Here is a tiny trained network, its code and every weight. The questions are about switching its units off for an input and a class, where a switched-off unit gives its printed mean instead of its output.

import numpy as np


def w(rows, s, z=0):
    codes = np.array(rows[::2]) - 128.0
    scale = np.full(codes.shape[1], s)
    scale[-1] = z or s
    return codes * scale


def norm(h):
    return h / np.sqrt((h * h).mean(-1, keepdims=True) + 1e-5)


def f(y):
    return np.maximum(y, 0)


def log_softmax(a):
    a = a - a.max(-1, keepdims=True)
    return a - np.log(np.exp(a).sum(-1, keepdims=True))


def net(x, mask):
    res = np.array(x, float).reshape(1, 5) / 4 @ E
    u = 0
    for l in range(2):
        y = f(norm(res) @ A[l][:, :-1].T + A[l][:, -1])
        res = res + np.where(mask[u : u + 15], y, B[l][:, -1]) @ B[l][:, :-1]
        u += 15
    return log_softmax(norm(res)[-1] @ U[:, :-1].T + U[:, -1])


A, B = {}, {}
E = w([
[150,111,116,143,116,187],'x0',
[147,225,93,64,40,91],'x1',
[169,2,126,145,31,31],'x2',
[207,84,222,26,155,146],'x3',
[201,201,158,215,142,56],'x4',
],0.0043)
A[0] = w([
[233,150,254,163,112,134,112],'0.n1',
[152,59,221,198,184,119,132],'0.n2',
[202,152,110,242,133,88,99],'0.n3',
[156,190,34,117,46,74,132],'0.n4',
[44,82,109,223,191,116,115],'0.n5',
[154,161,139,109,55,175,193],'0.n6',
[5,187,2,227,110,85,168],'0.n7',
[10,70,74,105,85,157,104],'0.n8',
[142,82,90,105,66,72,55],'0.n9',
[158,148,106,39,255,104,110],'0.n10',
[197,191,133,236,136,97,27],'0.n11',
[95,243,126,166,175,197,25],'0.n12',
[52,113,51,206,150,101,1],'0.n13',
[139,68,183,214,35,76,93],'0.n14',
[72,166,167,233,45,151,20],'0.n15',
],0.009,0.0058)
B[0] = w([
[95,61,141,44,133,137,188],'0.n1',
[179,217,67,116,125,93,202],'0.n2',
[20,113,113,119,147,118,182],'0.n3',
[191,177,68,136,196,152,206],'0.n4',
[221,187,69,120,186,122,192],'0.n5',
[140,146,77,109,165,85,182],'0.n6',
[183,77,191,45,109,163,255],'0.n7',
[23,110,133,144,180,74,192],'0.n8',
[123,121,149,225,109,169,169],'0.n9',
[160,95,176,160,94,121,174],'0.n10',
[2,108,107,73,136,97,167],'0.n11',
[137,96,189,227,107,172,185],'0.n12',
[136,108,148,44,73,177,158],'0.n13',
[147,96,113,222,96,155,195],'0.n14',
[118,48,98,34,85,151,146],'0.n15',
],0.009,0.0088)
A[1] = w([
[162,87,113,70,212,121,102],'1.n1',
[164,121,166,216,123,108,167],'1.n2',
[157,118,205,136,93,134,104],'1.n3',
[98,127,168,161,130,138,23],'1.n4',
[125,111,126,190,54,97,3],'1.n5',
[43,126,155,110,150,66,78],'1.n6',
[143,137,181,86,117,61,142],'1.n7',
[98,195,199,176,106,169,116],'1.n8',
[83,148,165,145,97,106,71],'1.n9',
[26,106,96,82,166,71,135],'1.n10',
[65,162,186,108,182,158,122],'1.n11',
[153,252,129,142,157,169,151],'1.n12',
[24,133,152,92,151,101,60],'1.n13',
[144,132,108,114,117,93,170],'1.n14',
[169,209,60,110,167,105,47],'1.n15',
],0.013,0.0056)
B[1] = w([
[141,199,102,82,92,105,255],'1.n1',
[145,152,117,177,173,213,182],'1.n2',
[121,73,184,132,172,254,165],'1.n3',
[177,75,85,130,171,98,134],'1.n4',
[139,6,165,214,156,174,146],'1.n5',
[15,133,64,96,172,182,160],'1.n6',
[90,93,93,53,115,211,166],'1.n7',
[168,27,97,246,110,120,156],'1.n8',
[187,109,113,138,198,218,130],'1.n9',
[44,181,152,174,160,90,211],'1.n10',
[50,54,129,212,96,59,185],'1.n11',
[190,85,53,222,156,80,187],'1.n12',
[44,136,98,131,214,119,165],'1.n13',
[91,87,195,148,147,178,170],'1.n14',
[185,203,94,145,223,102,183],'1.n15',
],0.0097,0.0095)
U = w([
[152,22,135,228,114,163,167],'0',
[3,120,93,106,216,75,86],'1',
[149,101,117,12,109,193,153],'2',
[216,204,31,132,221,95,95],'3',
[122,132,80,118,212,182,243],'4',
[146,154,152,124,141,139,124],'5',
[165,203,231,166,10,66,11],'6',
[165,175,211,157,83,54,11],'7',
],0.013,0.011)

Each question gives the input, the list of numbers given to net, and the class t.
The units are the neurons (one row each of A and B). Each row of codes is followed by its name. A weight is (code - 128) times the scale printed after its matrix; where a second scale follows, it is the last column's (A, B and U).
mask holds one flag per neuron, layer by layer. A switched-off neuron (its flag False) gives its mean, the last column of its row in B, instead of its output. The means were averaged over made-up inputs and are rounded, as every weight is.
A unit's drop is (log p(t) with every unit on - log p(t) with that unit switched off) / (log p(t) with every unit on - log p(t) with every unit switched off).
The circuit of an input: a set's keep is (log p(t) with only the set's units on - log p(t) with every unit switched off) / (log p(t) with every unit on - log p(t) with every unit switched off). Starting from the 12 units with the biggest drops (on a tie, the unit counted first), units are removed one at a time, each time the one whose removal leaves the highest keep (on an exact tie, the one counted first), for as long as the keep stays at least 0.8.
units of the circuit, in order: the units of the circuit, biggest drop first
unit that matters most: the unit with the biggest drop
k most important neurons of layer l: the k neurons of layer l with the biggest drops, biggest first
drop of u: that unit's drop, to one decimal
input [-1,2,-2,-8,2], class 2: units of the circuit, in order : [0.n7]
input [-3,-2,-6,-8,7], class 2: units of the circuit, in order : [0.n7, 0.n15, 0.n13]
input [7,7,5,6,-3], class 3: units of the circuit, in order : [0.n6, 0.n7]
input [-6,-7,-4,-3,6], class 3: units of the circuit, in order : [0.n5, 0.n2]
input [3,5,2,6,-7], class 1: units of the circuit, in order : [0.n7, 0.n4, 1.n10]
input [-5,5,0,4,0], class 3: 2 most important neurons of layer 0 : [0.n7, 0.n4]
input [2,0,-5,-8,8], class 1: units of the circuit, in order : [0.n11, 0.n3]
input [3,1,-6,5,1], class 0: 2 most important neurons of layer 0 : [0.n12, 0.n7]
input [6,-6,-5,-5,8], class 1: 2 most important neurons of layer 0 : [0.n11, 0.n3]
input [3,-1,5,6,0], class 2: 4 most important neurons of layer 0 : [0.n1, 0.n12, 0.n10, 0.n2]
input [5,0,4,6,2], class 2: 2 most important neurons of layer 0 : [0.n1, 0.n4]
input [3,6,-6,-5,8], class 1: 2 most important neurons of layer 0 : [0.n11, 0.n3]
input [0,-8,2,-6,-1], class 3: 2 most important neurons of layer 0 : [0.n5, 0.n2]
input [6,-3,-2,8,-1], class 2: unit that matters most : 0.n4
input [-5,-8,-4,4,3], class 3: 2 most important neurons of layer 0 : [0.n2, 0.n7]
input [-3,-8,-6,-7,2], class 3: 2 most important neurons of layer 0 : [0.n5, 0.n1]
input [7,8,-1,6,0], class 3: 2 most important neurons of layer 0 : [0.n7, 0.n6]
input [3,-5,4,-8,-6], class 2: 3 most important neurons of layer 0 : [0.n7, 0.n13, 0.n5]
input [3,3,3,-5,4], class 2: 2 most important neurons of layer 0 : [0.n7, 0.n8]
input [-8,-5,2,0,8], class 1: unit that matters most : 0.n11
input [-2,6,-7,7,-3], class 0: 4 most important neurons of layer 0 : [0.n7, 0.n10, 0.n5, 0.n4]
input [2,6,-5,-7,-4], class 2: 2 most important neurons of layer 0 : [0.n7, 0.n2]
input [6,-8,4,6,7], class 3: 2 most important neurons of layer 0 : [0.n2, 0.n7]
input [-5,8,6,-5,-3], class 3: drop of 0.n7 : 0.1
input [-6,2,7,-4,2], class 0: drop of 1.n5 : 0.1
input [-2,-2,1,-6,-1], class 2: drop of 1.n13 : 0.0
input [-1,-8,0,-5,-2], class 3: unit that matters most : 0.n5
input [-3,-8,0,6,8], class 1: drop of 0.n7 : 0.4
